[128 = 0]

q647_q75: [120 132 149 155 129 139 196 141 109  88 114 102 117 159 124 153 118 142
 114 135 124  98 149 158  95 123 107 118 125]
q817_q251: [162  97 152  95 154 164 129  96 138 148 131 128 161 142 148 184  84 135
 134  90 174 125 120  62 148 126 132 103 177]
q48_q344: [127 121  91 140  93 104  97 116 105 139 144 135 167  86 124 131 129  92
 147 115  80 106 128 151 116 136 184 106 128]
q644_q616: [124 140 187  97 169 138 111 133 139 122  95 124 128 135 114 101 113 130
  91 153 151 164 130 121 131 116  91 126 106]
q644_q616: [130 116 101 136 119 131 116 128 135 130 159 130 121 114 131 138 153 132
 149 120 116 115 102 112 134 124 126 144 133]
q644_q616: [140 164 141 146 125 144  98 157 119 118  87 130 177 121  91 103 119  96
  89 122  96 149 144 172  98 116 149 125  83]
q817_q251: [132 145 148 163 119 145 163 147  90  90  91 105 181 138  96 152  99 103
  94 120  85  97 159 186  66 118 151  94 105]
q647_q75: [130 128 104 115 154 153 144 138 156 150 128 135 117 176 119 154 136 160
 131 112 156 128 112  78 117 128 116 153 151]
q644_q616: [137 134 157 115 150 145  99 137 149 125 123 130 118 123 126 104 137 134
 113 137 147 161 111 112 151 114  93 148 109]
q692_q708: [134 120  89 139 121 142 163 127 125 139 134 128 143 160 125 178 120 138
 143  97 127  95 132 110 102 135 156 123 160]
q644_q616: [162 126 194 108 154 159 139 117 155 125 112 129  92 152 171 115 100 155
 114 124 215 182 141  95 199 124  77 139 143]
q48_q344: [115 144 160 137 134 122 103 151 137  98 130 121  92 101 121  72 165 129
 111 168 116 156 111 157 144 111  75 158  77]
q284_q515: [150 105 117 133  99 123  26 114 129 128 183 137 158  26 137 105 163  86
 155 119  81 135  75 124 172 110 139 134 102]
q48_q344: [140 126 112 126 115 125  88 120 125 145 133 139 162 101 125 126 124 104
 135 111 111 132 123 127 133 130 162 119 128]
q48_q344: [100 110 142  80 161 107 125 106 130 147 126 128 127 132 120 136 116 134
 127 151 137 119 118  95 114 134 121 108 146]
q284_q515: [138 106 106 175  66 105 155 108  98 101 172 117 110  87 173 140 137 116
 170 117 106  93 139 168 158 138 148 114 142]
q647_q75: [148 118 238  93 157 138  29 112 124  99 121 116 166  37 126  76 113  83
  90 159 119 177 100 136 173  93  82 103  72]
q48_q344: [ 44 126 192  62 205  82 142 135 152 110 122 111  28 144 107  66 169 177
 102 239 151 147  98 109 117 121  12 154  96]
q644_q616: [131 133 125 128 142 148  71 151 143 122 140 129 149  99  94 115 164 117
 117 131  93 136  83 118 114 102 109 153  90]
q644_q616: [118 116 137 126 124 115 198 104  89 123 103 112 157 159 132 179  71 122
 125 119 128  82 175 146  86 147 167  68 166]
q647_q75: [130 121 181 137 111 110 109 114  98  92 129 112 139  69 141 101 116  95
 118 151 104 131 138 177 147 119 120  97  99]
q284_q515: [127 111 107 171 117 153 203 138 100  88 144  96 147 154 113 206 128 138
 137 107  90  49 124 140  64 118 132 111 144]
q284_q515: [125 179  56 144 117 131 116 168 144 171  90 160 149 175  89 107 139 124
 115 104 115 151 151 143  89 143 184 159 116]
q692_q708: [105 150  85 140 137 133 161 158 124 135 104 127 147 176  81 152 135 136
 114 123  97  99 135 137  52 131 151 134 125]
q284_q515: [ 99  90 187 140 138 118 200 117 105  54 165  78  65 114 150 151 146 158
 137 178 122  76 110 143 126 111  42 116 124]
q817_q251: [171 141 122  96 163 180  92 135 183 180 109 159 138 174 132 132 114 151
 119  84 200 188 116  50 167 126 125 165 152]
q647_q75: [135  84 118 121 116 119 155  92 138 133 184 126  75 121 186 156 137 159
 179 121 170 111 110  81 187 139 106 134 179]
q817_q251: [144 179  96 212  46 107 154 155  84 106  90 134 150 121 134  90 113  85
 117 108  85 134 207 252 118 147 203 116  94]
q284_q515: [151 141 108 110 140 152  91 131 141 169 102 149 186 144 105 142 104 112
 115  91 133 146 130 100 113 130 173 123 138]
q817_q251: [127 139 126 145 122 130 116 148 146 114 143 130  86 119 134  93 167 141
 131 143 131 150 112 137 154 119  91 168 102]
q48_q344: [142 124 139  68 174 149  92 113 164 179 110 151 145 155 125 134 102 141
 119 112 183 167 116  53 148 131 128 132 156]
q817_q251: [109 112 129 114 136 111 117 122 140 125 159 126  86 109 138 113 160 144
 145 155 130 127  98 110 149 125  92 147 126]
q692_q708: [118 157  65 102 169 154  92 169 185 182 117 160 123 185  78 120 170 159
 120 116 140 157  90  64  97 125 124 193 124]
q692_q708: [132 123  90  90 149 134  95 120 165 182 138 156 126 148 128 134 136 145
 145 109 160 149 104  60 145 137 139 152 158]
q817_q251: [137 149 177 130 189 200 134 178 144  91  90 103 162 170  65 152 133 143
  68 129 118 129  99 113  63  84  68 148  85]
q692_q708: [125 153  62 107 103  89  58 121 140 201 114 177 153 114 123  81 126  98
 141 113 122 169 146 129 144 159 210 133 133]
q284_q515: [ 99 121 122 175  93  96 191 136 106  76 161 103  57 118 151 118 167 147
 151 164 104  91 134 182 129 130  91 140 115]
q692_q708: [149 109  87 145 123 162 178 125 132 135 148 124 138 170 136 203 121 152
 153  81 142  86 121  87 111 130 144 130 176]
q48_q344: [140 134 120 152 101 126  95 134 119 119 137 131 146  90 127 110 140 103
 131 121  97 133 124 157 136 122 144 130 104]
q692_q708: [145 127 100 154 110 146 148 134 127 127 137 128 136 142 133 156 129 132
 140  99 126 112 131 127 123 129 146 134 142]
q647_q75: [136  99  71 134  71  84  91  88 120 159 186 150 119  68 177 121 142 108
 191 110 118 119 121 124 187 153 180 121 161]
q48_q344: [173 110 210 130 145 179 132 116 117  89 118 103 166 114 142 160  85 117
 103 108 150 131 128 120 147 101  98  98 126]
q817_q251: [127 138  97 112 127 115  98 129 158 166 135 155  97 134 140  94 148 141
 143 128 156 165 121 103 165 141 131 161 135]
q284_q515: [ 86 166  67 183 106 110 183 183 125 104 124 122  78 169  94 108 186 152
 126 153  83 102 137 185  69 132 118 174  94]
q647_q75: [132 116 220 131 152 148 158 127 111  67 118  90 119 117 134 133 110 132
  98 156 137 123 129 148 131 103  62 107 105]
q644_q616: [212 177 151 179  94 185  88 160 164 125 101 154 114 130 171  65 125 124
 109  80 192 232 158 153 231 119 118 185  96]
q692_q708: [161  99 139 139  95 127 130  92 115 124 157 127 129  94 182 145 106 117
 158 103 149 124 138 125 186 135 143 105 158]
q647_q75: [115 152 130 134 138 130 149 149 125 123  96 125 131 159 103 120 123 131
 104 137 122 131 147 150  93 129 129 130 112]
[136 202  84 158 113 138 114 180 136 156  58 158 160 175  84  82 123 110
  88 107 115 175 176 180  91 140 185 154  91] -> q817_q251
[117 120 123 149 111 116 130 133 120 103 156 117 105 100 132 119 159 128
 141 144 101 111 112 149 131 121 109 138 111] -> q284_q515
[163 101 160 131 129 160 138 108 130 112 148 116 132 119 161 163 110 135
 139 104 159 123 118 100 166 117 108 118 152] -> q817_q251
[138 127  92 175  75 114 213 116  97 121 128 123 115 160 166 164 100 134
 155  99 138  92 185 167 129 157 175 105 170] -> q284_q515
[104 144  70 133  89  68  93 130 150 161 158 161  51 103 158  48 183 137
 166 155 135 169 128 145 188 155 134 177 119] -> q817_q251
[135 146  94 116 132 135  68 141 143 164 115 152 171 121  96 114 135 107
 119 110 107 149 115 115 111 127 165 140 114] -> q647_q75
[ 99 111 155 139 130 113 157 127  93  81 138  95 133 105 110 147 133 119
 121 160  78  77 120 162  82 115 107  99 109] -> q817_q251
[105 101 187 100 148 107 109 104 103 100 137 104 143  77 121 126 118 107
 117 167 100 107 110 137 117 114 102  87 111] -> q48_q344
[155 173  99 160 100 140 118 155 137 147  93 153 139 151 128  95 121 117
 115  98 140 171 166 161 142 139 168 151 114] -> q817_q251
[141 118 124 126 141 157 124 130 125 127 129 121 173 133 106 172 118 121
 123 104 111 103 110 106  95 115 139 116 135] -> q284_q515
[145 127 143 130 161 177 247 133 146 124 100 115  90 244 150 195  90 194
 120 100 216 117 161  82 121 136  93 137 186] -> q48_q344
[116 147 144 122 146 132  97 148 120 120 100 124 169 117  81 112 128 104
  93 143  88 131 123 151  81 114 132 119  88] -> q644_q616
[ 78 147 132 153 123  90 195 154 125  89 128 111  32 155 133  85 170 165
 126 189 128 123 145 178 121 135  70 160 102] -> q284_q515
[143 116  69 167  92 141 120 135 118 125 165 127 160 107 120 168 152 114
 157  92  78  84 104 131 106 122 165 133 134] -> q644_q616
[123 140 145  85 184 152 120 142 170 153 105 139 107 176 110 119 131 162
 106 138 177 165 111  72 129 122  86 159 131] -> q647_q75
[139 128 112 123 151 166  98 145 135 135 125 127 189 132  82 165 132 117
 114 102  95 109  94  99  78 107 141 129 120] -> q284_q515
[132 118  72 153  93 120 176 115 103 141 136 129 153 150 136 183 107 123
 156  91 112  78 154 136  99 150 192 101 171] -> q48_q344
[145 156 131  91 168 156  70 149 190 173 106 162 105 157 122  79 144 152
 110 124 189 211 109  72 173 124  98 186 117] -> q48_q344
[154 106 141 123 173 201 158 140 154 114 142 109 139 173 115 204 130 166
 123  95 154 102  84  55 107  99  80 146 152] -> q647_q75
[ 58 145 139  77 172  77  73 144 140 139 115 134 102 106  76  56 171 125
 102 207  91 149  98 135  91 124  92 145  76] -> q644_q616
[135 122 126 135 100 107 115 112 122 130 145 134 112  97 159 106 130 118
 147 130 133 139 136 143 170 137 138 125 131] -> q284_q515
[117 168 121 128 142 133 113 160 129 138  80 137 159 153  80 104 124 114
  90 133 106 147 144 154  79 126 148 134  95] -> q647_q75
[159 173  33 185  80 148 134 169 157 161 124 164 109 174 135 112 159 142
 147  76 142 158 149 141 146 145 174 192 132] -> q48_q344
[148 108 220  67 202 174  74 120 168 122 128 120 123 115 128 119 124 146
  99 145 181 176  76  53 172  93  40 142 115] -> q647_q75

q978_q50: [ 67 141 118  79 132 147 147  86 118 158 121 186 122 107 127 204 133 150
 129 122 170 105 141 103 150 149 142  98 114]
q368_q848: [157  97 103 145 101 120 181  96 113 122 130 122 164  93 172  86  91 139
 178 147 112 131  68 130 148  76 110  81 161]
q735_q787: [159 117 148 148 133 113 107 163 134 106 143  92  93 173 111  86 127  98
 124 135 109 120 143 123  93 119 124 151 106]
q368_q848: [127 164 148 168 109 177 131 164 137 102 126 168 110 138 117 196 127  76
 129 102 143 180 120 118 139 122 136 120 143]
q544_q137: [123 122 119 142 113 139 111 154 166  60 179 124 151 156 200  97 181  94
 105 155 127 169 103 125 131 106 164 126 154]
q368_q848: [116 126  85  56 140  96 146  92  91 198 112 142 169  91 131 111 132 170
 143 121 130  86 132 136 146 151 122 127 141]
q735_q787: [116 143 146 145  75 131  60 200 142 130 111 131  83 177 125 142 122  37
  92 101 111 141 153  96 149 148 136 131 140]
q978_q50: [ 91  50 133 165  79 118 158  48 129 149 122  88  93 113 145  85  40 167
 176 169 111  89  82  78 142  50 104  36 128]
q735_q787: [135 160  99  81 138 135 166 124  97 150 120 187 140 110 130 185 139 118
 163 112 149 110 132 122 143 148 115 125 126]
q978_q50: [243 173  91 142 185 106 152 149 119 101  97 103 208  78 136 113 160 173
 165 130  89 150 120 220 125 163  54 214 141]
q978_q50: [100 167 102  90 150 156 161  93 128 122 119 196 166  82 154 222 162 162
 136 126 169 135 127 139 160 161 127 122 128]
q735_q787: [ 82 155 124  87 143 160 159 102 105 168 131 192 183  77 109 175 147 155
  98  88 179 165 118 151 147 146 189 115 160]
q735_q787: [123 124 130 129 137 125 127 108 140 113 118 124 116 123 136 151 125 151
 133 146 131 108 137 126 130 138 107 126 103]
q368_q848: [156  86 125 162 106  81  95 109 154 108  88  55 120 118 163  77  86 161
 135 170  78  87 124 136 146 128  66 124 112]
q735_q787: [153 198  69  54 132 144 182 148  85 145 115 237 181  92 162 223 168  88
 172  95 159 130 123 135 173 170 116 131 154]
q544_q137: [125 126 140 153 108 134 123 122 132 132  98 127 123 109 121 150  94 131
 126 120 124 134 122 129 148 129 114 111 133]
q368_q848: [172 156 124 154 130 161 187 138 116  89 133 173 141 111 138 178 122 102
 175 121 142 161  96 136 131 106 113 115 137]
q368_q848: [104 133  66  15 140  74 118  99  97 199 102 150 118 129 148 147 148 151
 160 143 124  20 177  95 151 185  82 137  94]
q368_q848: [ 49 118  91  46 100 120 108 129 110 192 171 160 115 170 151 105 166  90
 121 123 142 100 140  63 139 121 179 100 153]
q368_q848: [ 68  85  95  48 120  68  73 103 124 196 137  88 120 153 148  50 148 155
 101 151 110  52 162  95 132 149 142 129 121]
q978_q50: [123 116 138 109 127 125 137 134 117 128 150 140 121 143 124 110 128 107
 114 122 144 121 129 119 113 120 164 115 121]
q544_q137: [141 137 161 175 154 163 161 111 139  86 129 136 100 123  98 181 112 147
 147 135 147 145 124 133 103 112 113 125  94]
q978_q50: [123 117 201 160 150 134  98 151 128 137 131  96  74 161  33 108 101 122
  72  98 140 136 165 136  72 133 170 151  90]
q368_q848: [157 115 164 215 107 158 125 164 163  49 161  99 127 151 147  92 124  88
 113 137 116 201  88 139 111  75 153 120 152]
q735_q787: [ 94 160 101 138 100 153  76 170 172  96 148 139 145 155 191 150 196  86
 108 136 116 181 124 114 164 136 135 145 175]
q978_q50: [157 119 159 219 122 137  98 140 167  84 109  66 122 126 119 106 105 145
 117 141  93 170 115 156 123 111  96 148 134]
q544_q137: [128 119 127 120 120 115 136 109 111 158  99 127 102 121 109 142  89 136
 154 127 122  88 137 111 134 131  96 112 109]
q544_q137: [143 117 117  99 135 125 186 103 103 120 147 161 147 110 147 127 120 131
 153 134 152 111 105 127 123 110 144  97 122]
q544_q137: [127 125 114  78 212 110 144 106 111 159 184  97 129 157  83  69 188 188
 141 144 134 101 158 139  54 126 142 188  97]
q544_q137: [133 121 122 108 128 105 120 126 110 165 111 116 116 131 107 111 110 132
 136 122 116  95 144 122 126 139 111 134 118]
q978_q50: [ 69 143 121 143 122 189 157 123 113 177 183 154  99 163  86 142 146 107
 175 108 142 180 106  75 107  61 156 107 171]
q544_q137: [121 159 128 121 132 136 100 158 134 133 117 141  78 166 108 182 145  96
 139 122 125 111 168 100 124 156  97 154 101]
q368_q848: [ 90 161 106  96  96 154 133 142 111 162 122 195 108 139 135 202 135  76
 152 104 146 127 134  82 162 136 128 101 146]
q978_q50: [ 75 100 129 155  87 117  91  68 161 143  60  99  94  97 150 173  70 181
 135 159 107  84 135 100 183 140  62  86 110]
q735_q787: [134 166  98 116 154 149 107 193 147  95 206 131 123 206 152 107 234  71
 142 139 118 169 139 109  91 115 144 187 148]
q978_q50: [120 153  99 119 138 140 137 127 108 181 129 132 125 133  99 139 142 135
 175 115 114 134 131 114 125 119  97 148 150]
q544_q137: [130 105 136 143 139 116 125 107 131 136 127  90 115 130 110  95 111 160
 135 143 114 113 130 129 110 114 113 132 114]
q735_q787: [138 152  83 120  77 124 112 159 130 130 101 153 118 140 184 168 129  69
 174 133  99 114 124  91 182 137  71 115 152]
q735_q787: [101 122 108 122 122 132 123 124 126 157 152 116  89 168 123 116 139 119
 170 142 112 112 133  81 116  99 108 125 131]
q544_q137: [159 127 147 137 193 133 154 128 133  87 177 106  87 174  94 114 159 144
 154 155 136 114 149 127  52 109 121 167  70]
[ 60 148  60  22 146  89  47 149 120 231 152 109 151 169 132  70 227 139
  99 120 103  99 183 109 133 179 144 196 164] -> q544_q137
[147 129 137 129 148 101  79 151 157  93 120  91  95 163 134 122 151 128
 108 153 109  94 171 131 110 165  97 173  81] -> q368_q848
[ 76 139 101  94 132 133 117 101 127 173 124 141 128 123 129 156 150 156
 138 130 132 114 142 107 146 142 118 129 136] -> q544_q137
[153 125 135 170 112 131 110 153 162  64 134 109 147 130 174 111 139 109
 107 144 114 164 108 148 139 121 130 132 143] -> q978_q50
[133 159 113  71 172 107 117 126 112 159 104 143 133 118 101 163 157 158
 120 117 137  87 177 148 123 193 107 176  94] -> q368_q848
[133 118 158 188 152 160 146 110 157  76 157 104 176  99 129  99 142 173
  94 135 141 203  89 179 108  96 171 133 152] -> q544_q137
[119  91 105 130  88 122 139 130 129 120 176 114 152 145 186  47 134  98
 140 147 113 147  79 105 135  68 163  88 178] -> q368_q848
[109 184  53  22 138 100  99 157  79 249 103 162 117 153 101 159 175 105
 175  95 106  69 187  92 148 189  76 181 140] -> q978_q50
[ 67 121 141 147  78 163 128 118 123 167 126 154 112 124 113 152  93 103
 122 102 142 159 106  91 155  96 162  72 166] -> q368_q848
[144 120 151 138 132 120 123 134 127 118 118 118 121 126 111 119 110 127
 108 122 130 123 135 141 118 136 136 131 112] -> q735_q787
[105 144 145 149 160 161 149  89 125 155 115 133 181  65  81 148 126 202
 101 100 151 184 112 180 129 132 156 138 156] -> q544_q137
[135 129 124 138 114 137 139 134 131 107 135 140 113 140 147 144 124 103
 151 137 127 128 118 109 132 113 117 112 126] -> q368_q848
[171 123 120 163 108 114 100 179 142 102 143  85 134 160 153  62 140  85
 132 136  84 155 113 134 122 107 116 152 157] -> q978_q50
[205 126 152 151 106 136 187 165 119  34 141 176 101 145 165 161  94  41
 158 136 149 120 102 116 119 104 129  86  93] -> q544_q137
[184 157 117 167 108 130 107 181 151  72 107 124 142 132 171 146 141  84
 137 132  98 158 119 148 154 143  85 154 145] -> q368_q848
[185 168  88 173 120 147 112 211 142  98 170 104 165 169 162  75 196  64
 164 124  76 213  96 142 122  93 108 186 204] -> q978_q50
[ 71 141 128 147 109 179 132 129 140 132 165 156 111 152 129 160 150 102
 138 122 144 176 110  88 132  89 157 103 160] -> q978_q50
[111 153 134 123 184 148 127 118 130 145 148 122 141 127  80 136 172 176
 114 118 142 155 148 154  94 141 144 177 124] -> q544_q137

q528q256: [193 173 150  72 137 105 121  94 186 109 149 165 144 165 117 185 126  93
 191 151 109 203 104 179 222 121 170 126 125]
q738q261: [158 129  88 125 164 161 112 157  88 128 158 105 164 120 140 172 168 126
 127 106 114  74 109 130 152 156 131 183 141]
q19q28: [158 136 165  82  92  91 101  74 171 107  80 128  98 183 115  94 107  92
 157 168 127 172 131 116 165 161 120 114 112]
q402q290: [129 128 110 126 133 139 149 141 128 126 154 135 105 126 123 110 169 113
 136 152 137 122 102 136 132 146 148 126 140]
q528q256: [138 131 167  93 142 110 113 121 145 119 125 127 156 122 131 163 112 119
 138 115  97 179 120 156 169 124 153 113 116]
q528q256: [ 99  72 149 120 138 125 112 111  93 136 102  79 124  98 135  55 121 129
  91 108 125 129 147 103  84 141  88 103  99]
q528q256: [118 130 152  65 198  83 101 128 118 140 105 104 178 106 164 160  72  65
 127 136 142 181 178 141 136 134 131 112 120]
q528q256: [148 115 108  85 202 126 123 125 109 132 151 104 148 105 150 109 142  65
 132 140 147 147 143 141 140 145 115 122 112]
q402q290: [132 175  52 160 130 164 180 188 125 139 198 174 100 139 118 172 202 124
 158 176 163  69  81 144 132 142 186 173 195]
q493q810: [161 114  84 105 248 149 114 188 115  82 142  94 170  88 188 123 155  17
  88 115 126 112 157 135 177 171  90 119  73]
q528q256: [ 98 106 126 166  99 144 134 140 108 132 117 117 111 118 122  99 135 166
  99 110 124  90 125 104  87 127 112 129 129]
q402q290: [145 108 156 128 127 126 104 105 143 102  99 113 141 126 134 105 103 128
 108  92  99 148 146 122 147 118  87 105  77]
q19q28: [131 104 152 128  99 147 147  98 125 141 171 133 116 112  93 110 171 186
 147 108  96 156  69 159 132 105 160 116 131]
q493q810: [159 118 106 101 198 144 123 146 117 110 158 109 154 104 151 127 160  74
 123 120 121 133 125 148 166 148 120 127 102]
q350q169: [139 117 153  71 122 121 125 116 124 132 148 114 115 134 109 127 178 119
 161 156 105 159  67 153 163 174 188 133 151]
q493q810: [117  51 179  69 143 132 128  59  72 180 182  78 141  70  95  73 172 181
 147  96  94 198  70 170 105 112 160 103 125]
q493q810: [132 110 142 136 132 127 112 138 147  86  88 113 121 129 146  88 116  97
  92 114 111 127 149 108 143 147  86  99  78]
q528q256: [128 145  88 115 146 102 125 103 118 153 105 125 108 155 141  90  94  74
 141 184 205 112 190  92  83 138  84 140 143]
q402q290: [104 110 177  67 144  80 113 108 134 133  93 105 125 121 137  99  97  83
 130 157 134 192 145 132 125 152 141  88 120]
q350q169: [110 123  93 168 133 143 155 130 115 145 145 138 110 113 128  91 129 137
 116 131 166 103 150 115  76  98  98 120 129]
q493q810: [202 160  95 131 139 160 141 127 169  93 180 165 126 153 119 154 180 109
 164 131 110 131  88 162 209 124 139 142 114]
q402q290: [ 54 103 187 137  37  81 121 103 139 135  35 115  62 155 111  47  77 151
 101 163 146 135 152  71  54 151 114  89 136]
q402q290: [104  99 180  78 145  86  91  81  96 166  93  86 169 107 135 129  63 138
 126 108 126 177 167 125  96 113 117 117 123]
q19q28: [ 96 129  93 162 173 147 144 189  98 136 146 126 155  86 156 159 127 125
  93 107 142  88 150 127  97 114 125 135 136]
q19q28: [115 119 141  98 175 107 131 156 146 101 112 119 125 108 156 101 124  52
 107 151 134 164 146 135 145 156 128  82  99]
q350q169: [140 138 120 159 137 135 124 106 126 143 136 141 165 118 132 158  82 164
 126  84 131 130 167 133 114  60  90 133 111]
q350q169: [123 123 112 169  80 146 153 110 135 133 137 146  82 143 103  78 149 164
 131 137 143 105 114 112  96 112 112 124 133]
q19q28: [123 123 110 149 161 148 138 165 120 116 146 127 144  99 145 138 141 120
 104 106 121 112 131 136 131 121 122 122 114]
q738q261: [121 104 142 112 122 117 130 103 131 126 115 114  99 128 123  62 134 109
 125 147 138 149 130 118 113 142 112  99 111]
q528q256: [115 152 172  69 168  68  98 126 141 138  89 124 180 125 156 196  47  84
 138 138 133 192 178 145 147 122 149 115 132]
q493q810: [ 77  55 194 141  88 124 123  96 113 131  93  90 106  91 112  37 116 183
  82  85  94 157 123 111  75 113 101  69  87]
q19q28: [109 143  89 142 184 126 125 183 110 125 114 120 155 110 171 156 100  80
  95 131 160  89 182 109 108 137 103 139 129]
q19q28: [111 139 137 125 125 106 122 145 144 115  90 130 119 140 142 127 100  97
 116 149 141 129 154 111 124 146 123 116 127]
q738q261: [157 161  93 109 180 122 142 142 153 115 151 152 131 135 147 141 133  55
 149 165 160 146 146 147 161 131 129 122 124]
q402q290: [104 129 131 142 102 121 125 122 112 151 113 126 126 133 121 135 107 161
 126 127 139 111 139 111  91 118 127 142 150]
q493q810: [105  91 137 152 142 142 131 150 121 106 116 108 126  92 143  81 132 126
  79  96 111 122 138 118 111 126  96  92  86]
q402q290: [127  99 102  65 188 139 165 129  89 161 211 108 104  89 118  79 226  81
 162 182 154 157  66 168 126 170 188 120 161]
q350q169: [141 131 129 111  91 118 121 119 149 105  98 125  77 174 117  82 153  94
 139 177 136 116 110 102 144 188 128 131 133]
q738q261: [ 99 111 157 130  98 105 127  96 131 142  96 122 108 130 119  84  93 145
 120 133 141 149 151 110  86 112 108 101 121]
q350q169: [170 142 176  89  88 111  87  98 161  99  95 125 139 174 113 167 119 135
 154 121  76 156 100 135 200 156 149 144 120]
q493q810: [126  80 124 136 205 144 109 182 126  61  92  81 145  80 185  62 130  44
  43  89 106 114 172 106 146 166  54  76  35]
q738q261: [152 100  91 105 169 152 104 129  73 136 143  77 145 119 140 108 169 105
 121 121 131  80 122 111 127 176 104 170 128]
q19q28: [158 124 107  96 170 129 117 104 109 141 149 112 146 125 135 122 136  99
 147 134 144 135 137 135 138 133 113 143 124]
q350q169: [172 120  80  83 155 131 152  27  94 200 207 128 105 136  94  62 165 122
 206 177 198 160 119 148  92  97 116 146 157]
q738q261: [113 127 141 165  94 131 154 109 151 132 136 157 108 123 109 106 116 170
 127 116 128 149 127 136 105  77 122  97 118]
q738q261: [142  93 113 105 150 140 120 112 102 127 136  92 112 121 129  64 167  99
 123 138 134 116 118 115 123 166 104 129 113]
q350q169: [117 110 121 153 137 157 165 102  95 182 209 143 151  77 101 142 149 212
 146  84 124 150  99 172  90  44 150 125 145]
[127 137 180 150  33 116 123 114 189  86  77 155  83 175 101 113 116 163
 127 131  88 143 102 114 156 136 137 104 113] -> q19q28
[229 147 101 158 129 167  92 125 180  43 111 138 143 175 142 134 139  98
 116  83  81  92 135 116 229 139  54 147  50] -> q19q28
[120 130 131 169 126 145 136 180 157  80 114 142 126 117 144 134 132 122
  88 103  99 112 127 126 151 128 119 104  95] -> q19q28
[114 137 121 153 141 124 120 160 135 109  95 128 141 125 154 140  92 109
  94 115 134 106 171 108 120 125  97 122 110] -> q350q169
[150 189 109 139 152 120 168 154 197 104 161 201 125 139 136 177 118  83
 156 159 148 172 135 171 177  88 157  99 126] -> q738q261
[ 87 129 132 151 114 115 126 149 121 134  90 124 123 126 139 126  92 134
 101 131 145 106 161 100  86 128 114 124 136] -> q493q810
[172 161  73 131 176 128  92 144 125 107  96 118 161 158 169 158  89  62
 118 131 160  74 198  93 148 149  62 172 110] -> q19q28
[158 148  82 132 170 152 124 155 108 130 162 128 163 123 143 181 148 116
 135 116 131  90 127 138 151 132 130 171 140] -> q738q261
[ 86 114 156 104 119  92 106 115 102 156  80  99 132 127 134 119  81 129
 118 141 146 133 161 101  81 143 124 128 146] -> q493q810
[159 138  41 151 197 151 142 104  92 166 176 131 151 114 146 111 118 105
 139 126 199  93 189 120  84  77  58 155 124] -> q738q261
[111 139 156 120  82  93 106 106 141 133  69 126 113 165 123 126  78 133
 132 149 139 131 154  97 110 141 120 132 141] -> q493q810
[119 133 143 101 115 103 114 105 118 152 111 120 130 143 121 139 106 133
 146 147 141 139 136 121 114 136 141 142 153] -> q493q810
[102 114  95 147 189 149 144 182  95 132 153 114 151  77 158 132 142 108
  91 110 140 100 144 131 103 125 120 123 123] -> q493q810
[ 93 105 164 126  90 115  91 121  89 149  80  89 146 129 124 144  96 181
 107 100 106 102 134  97  92 144 127 154 146] -> q738q261
[148 172  98 164 133 142 119 149 128 133 137 154 176 139 138 224  95 159
 133  94 125  90 151 132 142  88 122 176 144] -> q402q290
[133 126 149 132 126 118 100 109 127 128  99 118 162 128 136 151  78 149
 116  90 111 135 161 120 128 102  98 131 107] -> q402q290
[141 120  92  87 184 125  77 136  56 154 109  65 177 129 159 157 118  91
 122 127 150  68 164  94 114 184 101 199 150] -> q738q261
[ 99 157 102 194  90 140 128 169 116 136 103 145 136 142 133 182  94 178
 104 109 139  53 155  93  88 110 116 169 158] -> q19q28
[118 133 114 162 163 141 134 198 147  80 112 134 139 106 165 139 123  87
  78 109 116 105 152 123 147 137 108 105  92] -> q19q28
[129 133 145 122  84 116 122  95 134 141 114 133 112 155 106 125 119 156
 149 140 128 134 118 120 121 127 137 138 145] -> q19q28
[ 83 138 163 152  60 108 136 138 150 127  87 147  96 147 113 132 103 165
 119 142 123 128 123 111 103 128 152 114 150] -> q19q28
[109 121 128 159 113 140 143 139 127 128 132 136 119 115 123 118 131 155
 112 114 124 117 124 126 108 110 125 117 126] -> q493q810
